Here is a tiny trained network, its code and every weight. The questions are about switching its units off for an input and a class, where a switched-off unit gives its printed mean instead of its output.

import numpy as np


def w(rows, s, z=0):
    codes = np.array(rows[::2]) - 128.0
    scale = np.full(codes.shape[1], s)
    scale[-1] = z or s
    return codes * scale


def norm(h):
    return h / np.sqrt((h * h).mean(-1, keepdims=True) + 1e-5)


def f(y):
    return np.maximum(y, 0)


def log_softmax(a):
    a = a - a.max(-1, keepdims=True)
    return a - np.log(np.exp(a).sum(-1, keepdims=True))


def net(x, mask):
    res = np.array(x, float).reshape(1, 8) / 4 @ E
    u = 0
    for l in range(2):
        y = f(norm(res) @ A[l][:, :-1].T + A[l][:, -1])
        res = res + np.where(mask[u : u + 13], y, B[l][:, -1]) @ B[l][:, :-1]
        u += 13
    return log_softmax(norm(res)[-1] @ U[:, :-1].T + U[:, -1])


A, B = {}, {}
E = w([
[129,130,126,125,124,126,130,128,124],'x0',
[129,125,129,128,128,128,128,125,127],'x1',
[74,31,135,87,112,54,119,178,135],'x2',
[114,194,237,128,113,43,92,97,2],'x3',
[128,130,129,130,123,132,124,138,126],'x4',
[181,171,152,28,25,114,41,56,162],'x5',
[124,131,138,138,122,133,121,138,133],'x6',
[129,124,130,132,134,124,128,122,131],'x7',
],0.0073)
A[0] = w([
[48,36,135,119,151,96,183,203,103,86],'L0N0',
[182,81,51,90,116,181,99,138,222,130],'L0N1',
[120,184,125,232,213,203,193,131,44,184],'L0N2',
[102,121,173,209,235,106,208,181,53,127],'L0N3',
[217,162,112,154,119,188,149,97,181,144],'L0N4',
[61,20,138,109,99,43,118,153,129,133],'L0N5',
[124,120,162,145,184,62,142,151,108,3],'L0N6',
[178,130,48,120,131,220,147,127,213,126],'L0N7',
[130,71,81,107,150,121,115,155,176,45],'L0N8',
[147,37,63,89,95,167,104,138,197,45],'L0N9',
[82,28,33,254,214,216,246,181,192,212],'L0N10',
[98,15,124,58,112,71,83,192,175,44],'L0N11',
[64,113,136,148,127,225,147,108,116,74],'L0N12',
],0.0064,0.0052)
B[0] = w([
[122,71,69,144,171,151,11,104,92,171],'L0N0',
[34,74,116,222,128,180,171,80,145,191],'L0N1',
[144,180,150,171,47,89,222,69,212,204],'L0N2',
[51,93,9,199,56,153,138,98,131,192],'L0N3',
[91,96,99,98,191,171,111,152,51,176],'L0N4',
[167,45,47,89,146,150,81,162,89,181],'L0N5',
[121,72,63,195,162,175,123,123,83,137],'L0N6',
[164,135,37,97,117,173,69,134,91,193],'L0N7',
[165,121,161,131,88,57,158,129,115,148],'L0N8',
[90,130,122,185,71,106,215,98,202,167],'L0N9',
[212,197,253,6,156,78,88,170,77,255],'L0N10',
[108,116,153,146,48,93,230,91,209,170],'L0N11',
[204,148,81,163,87,166,96,134,126,139],'L0N12',
],0.0067,0.012)
A[1] = w([
[148,234,231,55,207,150,96,147,107,54],'L1N0',
[175,146,189,141,164,81,181,196,90,136],'L1N1',
[128,60,121,87,108,49,143,167,217,126],'L1N2',
[148,106,81,59,167,219,99,144,132,91],'L1N3',
[170,72,205,29,172,54,65,175,112,22],'L1N4',
[69,154,183,146,109,125,101,37,108,116],'L1N5',
[64,117,91,155,186,254,85,73,132,54],'L1N6',
[60,103,97,114,141,222,121,100,220,106],'L1N7',
[149,73,169,61,139,86,57,183,135,19],'L1N8',
[10,38,105,227,166,126,78,180,78,31],'L1N9',
[157,67,185,88,150,56,99,171,103,2],'L1N10',
[195,234,208,60,112,130,115,91,174,124],'L1N11',
[40,170,133,236,164,145,211,127,173,35],'L1N12',
],0.0072,0.0055)
B[1] = w([
[112,184,169,53,192,213,255,119,127,206],'L1N0',
[86,105,139,85,119,156,110,80,143,170],'L1N1',
[119,159,208,102,118,125,151,119,183,203],'L1N2',
[118,133,113,210,101,41,88,127,115,186],'L1N3',
[180,143,144,248,67,60,48,191,192,201],'L1N4',
[174,116,99,141,121,132,140,156,174,192],'L1N5',
[120,79,85,158,127,22,63,191,64,171],'L1N6',
[73,113,154,107,152,161,119,87,85,182],'L1N7',
[191,130,158,229,108,82,75,143,177,176],'L1N8',
[70,129,65,35,218,225,122,86,49,170],'L1N9',
[142,136,156,122,96,86,44,187,157,167],'L1N10',
[94,91,97,112,209,155,157,174,90,254],'L1N11',
[223,163,169,196,78,42,114,112,214,159],'L1N12',
],0.0099,0.0073)
U = w([
[187,221,159,29,245,227,244,207,51,153],'0',
[47,38,18,133,139,197,31,74,9,199],'1',
[220,107,246,137,50,22,13,227,217,142],'2',
[27,23,204,31,16,187,240,6,247,84],'3',
[212,231,113,255,33,56,221,40,192,4],'4',
],0.013,0.003)

Each question gives the input, the list of numbers given to net, and the class t.
The units are the neurons (one row each of A and B). Each row of codes is followed by its name. A weight is (code - 128) times the scale printed after its matrix; where a second scale follows, it is the last column's (A, B and U).
mask holds one flag per neuron, layer by layer. A switched-off neuron (its flag False) gives its mean, the last column of its row in B, instead of its output. The means were averaged over made-up inputs and are rounded, as every weight is.
A unit's drop is (log p(t) with every unit on - log p(t) with that unit switched off) / (log p(t) with every unit on - log p(t) with every unit switched off).
The circuit of an input: a set's keep is (log p(t) with only the set's units on - log p(t) with every unit switched off) / (log p(t) with every unit on - log p(t) with every unit switched off). Starting from the 12 units with the biggest drops (on a tie, the unit counted first), units are removed one at a time, each time the one whose removal leaves the highest keep (on an exact tie, the one counted first), for as long as the keep stays at least 0.8.
units of the circuit, in order: the units of the circuit, biggest drop first
top k neurons: the k neurons with the biggest drops, biggest first
top k neurons in layer l: the k neurons of layer l with the biggest drops, biggest first
drop of u: that unit's drop, to one decimal
input [1,-5,-5,1,0,-3,-5,3], class 4: units of the circuit, in order => L0N2
input [-4,6,4,0,8,-8,-2,-8], class 2: top 2 neurons => L0N10, L0N1
input [-5,1,0,2,6,3,-3,2], class 0: top 2 neurons in layer 0 => L0N5, L0N3
input [-7,0,0,-5,1,2,6,1], class 1: top 4 neurons => L0N7, L0N1, L0N2, L0N4
input [1,-6,-4,1,1,-7,-2,8], class 4: top 2 neurons => L0N2, L0N3
input [-7,3,1,-3,-6,7,-5,8], class 3: top 2 neurons => L0N9, L0N0
input [2,7,0,-3,-7,-1,3,2], class 0: top 2 neurons => L0N10, L1N0
input [-3,8,1,-8,5,-6,8,-6], class 2: top 3 neurons => L0N10, L1N4, L0N0
input [-7,2,1,-3,-7,1,3,-6], class 3: top 2 neurons in layer 0 => L0N9, L0N1
input [-8,6,-7,3,-7,2,-8,-7], class 0: top 2 neurons in layer 0 => L0N3, L0N1
input [7,-2,-5,-5,2,1,6,-1], class 1: top 2 neurons => L0N1, L0N7
input [6,-2,-3,1,4,-8,3,0], class 4: drop of L0N3 => 3.2
input [-8,-5,4,6,-4,0,-7,3], class 1: drop of L0N10 => 2.2
input [4,-5,8,-8,-2,-1,7,-1], class 2: units of the circuit, in order => L0N10
input [-4,-5,7,-8,8,-5,-7,3], class 2: drop of L0N10 => 4.4
input [-8,-2,2,-4,5,-4,-4,0], class 2: drop of L0N10 => 5.8
